Below are the code and all the weights of a small trained network. Each question names an input and a class and asks about switching units off, where a switched-off unit gives its printed mean instead of its output.

import numpy as np


def w(rows, s, z=0):
    codes = np.array(rows[::2]) - 128.0
    scale = np.full(codes.shape[1], s)
    scale[-1] = z or s
    return codes * scale


def norm(h):
    return h / np.sqrt((h * h).mean(-1, keepdims=True) + 1e-5)


def f(y):
    return y / 2 * (1 + np.tanh(0.7978845608 * (y + 0.044715 * y**3)))


def log_softmax(a):
    a = a - a.max(-1, keepdims=True)
    return a - np.log(np.exp(a).sum(-1, keepdims=True))


def net(x, mask):
    res = np.array(x, float).reshape(1, 2) / 4 @ E
    u = 0
    for l in range(3):
        y = f(norm(res) @ A[l][:, :-1].T + A[l][:, -1])
        res = res + np.where(mask[u : u + 5], y, B[l][:, -1]) @ B[l][:, :-1]
        u += 5
    return log_softmax(norm(res)[-1] @ U[:, :-1].T + U[:, -1])


A, B = {}, {}
E = w([
[211,58,137,45,182,100,141,51,166],'x0',
[184,128,27,176,219,2,27,118,20],'x1',
],0.0081)
A[0] = w([
[124,122,93,114,152,106,2,137,153,248],'0.n1',
[48,126,164,213,46,183,143,172,94,220],'0.n2',
[97,118,55,236,166,107,95,210,61,82],'0.n3',
[183,195,188,180,171,167,137,179,138,76],'0.n4',
[114,148,77,115,191,25,199,66,105,47],'0.n5',
],0.0075,0.0017)
B[0] = w([
[104,254,153,180,206,187,88,173,183,201],'0.n1',
[195,172,163,108,177,96,88,168,176,235],'0.n2',
[55,40,46,121,94,132,186,108,135,254],'0.n3',
[156,132,198,120,84,149,79,169,180,135],'0.n4',
[180,81,200,95,68,83,73,140,174,191],'0.n5',
],0.0089,0.0085)
A[1] = w([
[86,123,88,144,135,68,215,157,49,147],'1.n1',
[111,68,161,2,59,159,126,147,98,253],'1.n2',
[80,120,125,105,160,126,96,119,152,129],'1.n3',
[101,206,95,177,101,115,88,164,78,89],'1.n4',
[109,169,84,88,204,93,34,101,136,66],'1.n5',
],0.008,0.0017)
B[1] = w([
[149,197,2,121,90,133,118,112,164,177],'1.n1',
[104,91,109,146,131,93,187,63,100,226],'1.n2',
[68,82,109,107,60,168,95,195,55,172],'1.n3',
[141,144,132,130,43,167,90,97,55,186],'1.n4',
[191,148,182,33,153,127,138,166,113,254],'1.n5',
],0.0088,0.005)
A[2] = w([
[118,201,254,100,88,117,76,195,148,61],'2.n1',
[74,150,89,149,128,107,77,201,135,4],'2.n2',
[117,101,65,128,112,83,188,151,118,161],'2.n3',
[130,128,143,96,84,151,186,46,138,184],'2.n4',
[113,168,163,194,98,182,128,183,205,180],'2.n5',
],0.0083,0.0014)
B[2] = w([
[180,229,193,114,72,51,54,162,177,254],'2.n1',
[108,166,81,128,75,141,140,24,133,200],'2.n2',
[51,127,181,93,74,199,68,100,103,167],'2.n3',
[133,82,143,113,194,97,174,60,43,196],'2.n4',
[170,80,126,150,255,66,142,188,131,207],'2.n5',
],0.0091,0.0074)
U = w([
[165,134,193,119,175,63,121,248,197,252],'0',
[82,134,79,159,77,173,136,162,126,10],'1',
[118,68,194,145,171,180,254,87,143,92],'2',
],0.0097,0.0023)

Each question gives the input, the list of numbers given to net, and the class t.
The units are the neurons (one row each of A and B). Each row of codes is followed by its name. A weight is (code - 128) times the scale printed after its matrix; where a second scale follows, it is the last column's (A, B and U).
mask holds one flag per neuron, layer by layer. A switched-off neuron (its flag False) gives its mean, the last column of its row in B, instead of its output. The means were averaged over made-up inputs and are rounded, as every weight is.
A unit's drop is (log p(t) with every unit on - log p(t) with that unit switched off) / (log p(t) with every unit on - log p(t) with every unit switched off).
The circuit of an input: a set's keep is (log p(t) with only the set's units on - log p(t) with every unit switched off) / (log p(t) with every unit on - log p(t) with every unit switched off). Starting from the 12 units with the biggest drops (on a tie, the unit counted first), units are removed one at a time, each time the one whose removal leaves the highest keep (on an exact tie, the one counted first), for as long as the keep stays at least 0.8.
units of the circuit, in order: the units of the circuit, biggest drop first
most important unit: the unit with the biggest drop
k most important neurons: the k neurons with the biggest drops, biggest first
top k neurons in layer l: the k neurons of layer l with the biggest drops, biggest first
drop when u is switched off: that unit's drop, to one decimal
input [1,-4], class 2: most important unit => 0.n1
input [1,0], class 2: top 3 neurons in layer 0 => (0.n1 0.n2 0.n5)
input [-8,1], class 1: 3 most important neurons => (0.n3 0.n5 0.n1)
input [-5,1], class 1: top 2 neurons in layer 0 => (0.n3 0.n5)
input [1,-3], class 2: units of the circuit, in order => (0.n1 1.n2)
input [6,0], class 2: 3 most important neurons => (0.n2 0.n1 2.n1)
input [7,0], class 2: 3 most important neurons => (0.n2 2.n1 0.n1)
input [2,-6], class 2: 2 most important neurons => (0.n1 1.n2)
input [4,-4], class 2: drop when 1.n3 is switched off => 0.0
input [-2,2], class 1: drop when 0.n3 is switched off => 0.7
input [-5,7], class 1: drop when 0.n3 is switched off => 0.1
